Below is a small trained network, with its code and all its weights. Each question gives an input and a target symbol and asks what happens when units are switched off, that is, made to give their printed mean instead of their output.

import numpy as np


def w(rows, s, z=0):
    codes = np.array(rows[::2]) - 128.0
    scale = np.full(codes.shape[1], s)
    scale[-1] = z or s
    return codes * scale


def f(y):
    return np.maximum(y, 0)


def softmax(a):
    e = np.exp(a - a.max(-1, keepdims=True))
    return e / e.sum(-1, keepdims=True)


def log_softmax(a):
    a = a - a.max(-1, keepdims=True)
    return a - np.log(np.exp(a).sum(-1, keepdims=True))


def net(x, mask):
    ids = ['ΓΘΣΨΩαβεηλμξπτφ'.index(c) for c in x.split()]
    T = len(ids)
    res = E[ids] + P[:T]
    q, k, v = (res @ M[0].T for M in (Q, K, V))
    z = softmax(np.where(np.tri(T) > 0, q @ k.T / 2**0.5, -1e9)) @ v
    res = res + np.where(mask[0], z, O[0][:, -1]) @ O[0][:, :-1]
    y = f(res @ A[0][:, :-1].T + A[0][:, -1])
    res = res + np.where(mask[1:13], y, B[0][:, -1]) @ B[0][:, :-1]
    return log_softmax(res[-1] @ U[:, :-1].T + U[:, -1])


Q, K, V, O, A, B = {}, {}, {}, {}, {}, {}
E = w([
[112,71,69,111,129,153,19,129,102],'Γ',
[125,138,171,71,25,219,192,115,190],'Θ',
[90,159,68,116,56,174,107,49,122],'Σ',
[89,140,102,118,129,186,111,89,156],'Ψ',
[246,77,38,106,198,123,212,107,178],'Ω',
[87,140,125,196,166,131,93,70,190],'α',
[137,143,146,153,73,195,196,127,203],'β',
[137,184,95,115,9,183,184,66,140],'ε',
[229,96,130,187,155,151,120,221,108],'η',
[155,104,81,202,204,104,50,134,130],'λ',
[116,122,126,121,151,241,181,217,179],'μ',
[119,74,93,113,78,140,32,68,107],'ξ',
[121,116,103,97,54,213,113,103,125],'π',
[114,105,135,124,132,159,93,118,157],'τ',
[131,163,115,148,149,197,146,162,140],'φ',
],0.011)
P = w([
[145,45,59,93,124,104,140,101,254],'0',
[112,94,119,124,136,184,102,165,181],'1',
[143,91,88,137,103,185,107,160,152],'2',
[154,101,93,175,103,172,119,147,156],'3',
[164,99,82,192,86,170,120,129,158],'4',
[125,89,80,155,106,209,100,179,143],'5',
[145,90,77,195,119,191,104,163,137],'6',
],0.0083)
Q[0] = w([
[132,136,63,152,61,178,82,131,170],'H1',
[197,7,25,235,97,254,94,163,226],'H1',
],0.0083)
K[0] = w([
[104,94,22,59,135,70,161,70,207],'H1',
[220,10,2,40,193,67,241,84,215],'H1',
],0.0064)
V[0] = w([
[181,55,112,183,242,62,58,190,102],'H1',
[69,165,104,104,76,79,1,17,109],'H1',
],0.007)
O[0] = w([
[211,234,76,15,199,155,104,45,133,236],'H1',
[94,29,206,115,226,176,244,61,73,3],'H1',
],0.011,0.0031)
A[0] = w([
[72,48,201,224,51,96,154,181,118,75],'N1',
[59,74,146,200,57,83,187,160,120,107],'N2',
[139,120,213,116,154,167,198,84,63,112],'N3',
[34,29,211,191,149,117,222,138,49,109],'N4',
[199,136,79,118,181,250,153,99,162,253],'N5',
[31,87,154,216,90,92,149,178,91,129],'N6',
[81,61,202,87,248,158,241,51,10,168],'N7',
[167,253,73,48,132,122,36,180,206,78],'N8',
[165,82,126,50,122,207,107,154,144,176],'N9',
[56,107,94,182,63,122,152,146,154,173],'N10',
[122,126,116,78,43,173,151,48,88,222],'N11',
[99,148,100,136,86,193,39,209,172,230],'N12',
],0.0055,0.0027)
B[0] = w([
[118,110,101,34,150,97,106,149,168,179],'N1',
[117,93,139,63,189,110,112,155,151,167],'N2',
[223,124,98,188,136,168,136,107,159,146],'N3',
[69,150,138,56,97,80,238,86,50,182],'N4',
[158,173,221,96,160,97,2,72,115,200],'N5',
[157,151,127,5,139,115,135,113,181,169],'N6',
[245,100,45,242,111,189,203,132,153,167],'N7',
[77,131,113,120,57,55,237,90,71,254],'N8',
[121,143,192,146,108,141,125,50,112,164],'N9',
[108,134,123,113,174,195,94,210,144,160],'N10',
[168,135,144,132,208,194,120,186,137,148],'N11',
[146,174,171,207,125,134,161,119,161,202],'N12',
],0.0057,0.02)
U = w([
[196,104,102,141,187,196,97,111,181,117],'Γ',
[75,132,89,252,67,117,202,199,108,120],'Θ',
[121,91,124,121,99,119,126,115,110,42],'Σ',
[108,88,38,110,142,123,247,117,58,82],'Ψ',
[151,175,175,22,247,132,93,86,126,47],'Ω',
[39,122,159,34,142,55,144,148,52,2],'α',
[99,175,140,106,74,35,193,60,110,115],'β',
[149,103,180,172,178,142,126,92,175,171],'ε',
[106,100,155,124,146,142,127,115,121,186],'η',
[129,141,125,184,137,154,143,178,128,189],'λ',
[84,103,145,97,129,133,131,142,92,232],'μ',
[151,86,156,220,142,142,201,60,93,68],'ξ',
[101,112,153,65,133,91,86,175,159,55],'π',
[122,107,190,153,156,155,83,114,147,229],'τ',
[178,112,52,130,158,178,57,199,252,101],'φ',
],0.0044,0.0031)

Each question gives the input, a string of symbols that net reads in full, and the target symbol t.
The units are the heads (2 rows each of Q, K, V and O) and the neurons (one row each of A and B). Each row of codes is followed by its name. A weight is (code - 128) times the scale printed after its matrix; where a second scale follows, it is the last column's (O, A, B and U).
mask holds one flag per unit, heads first, then neurons. A switched-off unit (its flag False) gives its mean, the last column of its rows in O or B, instead of its output. The means were averaged over made-up inputs and are rounded, as every weight is.
A unit's drop is (log p(t) with every unit on - log p(t) with that unit switched off) / (log p(t) with every unit on - log p(t) with every unit switched off).
The circuit of an input: a set's keep is (log p(t) with only the set's units on - log p(t) with every unit switched off) / (log p(t) with every unit on - log p(t) with every unit switched off). Starting from the 12 units with the biggest drops (on a tie, the unit counted first), units are removed one at a time, each time the one whose removal leaves the highest keep (on an exact tie, the one counted first), for as long as the keep stays at least 0.8.
circuit, biggest first: the units of the circuit, biggest drop first
top k neurons: the k neurons with the biggest drops, biggest first
drop when u is switched off: that unit's drop, to one decimal
input Σ β ξ, target Ψ: circuit, biggest first : H1, N4, N5
input ξ φ η ε λ λ η, target ξ: circuit, biggest first : H1, N7
input λ λ Γ Σ ε Ψ, target Ω: circuit, biggest first : H1
input η η Σ η β Σ τ, target β: circuit, biggest first : H1, N8
input η η η Γ, target β: circuit, biggest first : H1, N8
input λ η Γ λ τ ε, target Ω: circuit, biggest first : H1, N5
input Σ η Γ, target Ψ: top 3 neurons : N4, N7, N5
input Θ ε λ Γ Θ π, target π: circuit, biggest first : H1, N1, N6, N2
input ε η η β, target α: circuit, biggest first : H1, N4, N1, N2
input β η ε λ π η ξ, target φ: top 2 neurons : N8, N4
input Γ λ Σ λ Σ η, target Γ: top 3 neurons : N8, N7, N4
input Σ η Ω λ, target β: top 3 neurons : N8, N7, N10
input μ β λ η τ η, target Θ: circuit, biggest first : H1, N5, N12
input Γ Σ μ μ, target Γ: circuit, biggest first : H1, N8, N7
input β α Σ μ Θ, target φ: circuit, biggest first : H1, N8, N4, N10
input Σ Ψ Σ, target Ψ: top 2 neurons : N4, N7
input η Θ Ω η μ, target β: top 2 neurons : N8, N7
input Θ β β π λ λ λ, target π: top 2 neurons : N1, N6
input λ β Γ η η, target Ω: drop when N7 is switched off : 0.1
input Σ φ α, target Ψ: drop when N4 is switched off : 0.6
input Ω ξ λ, target β: drop when N8 is switched off : 0.8
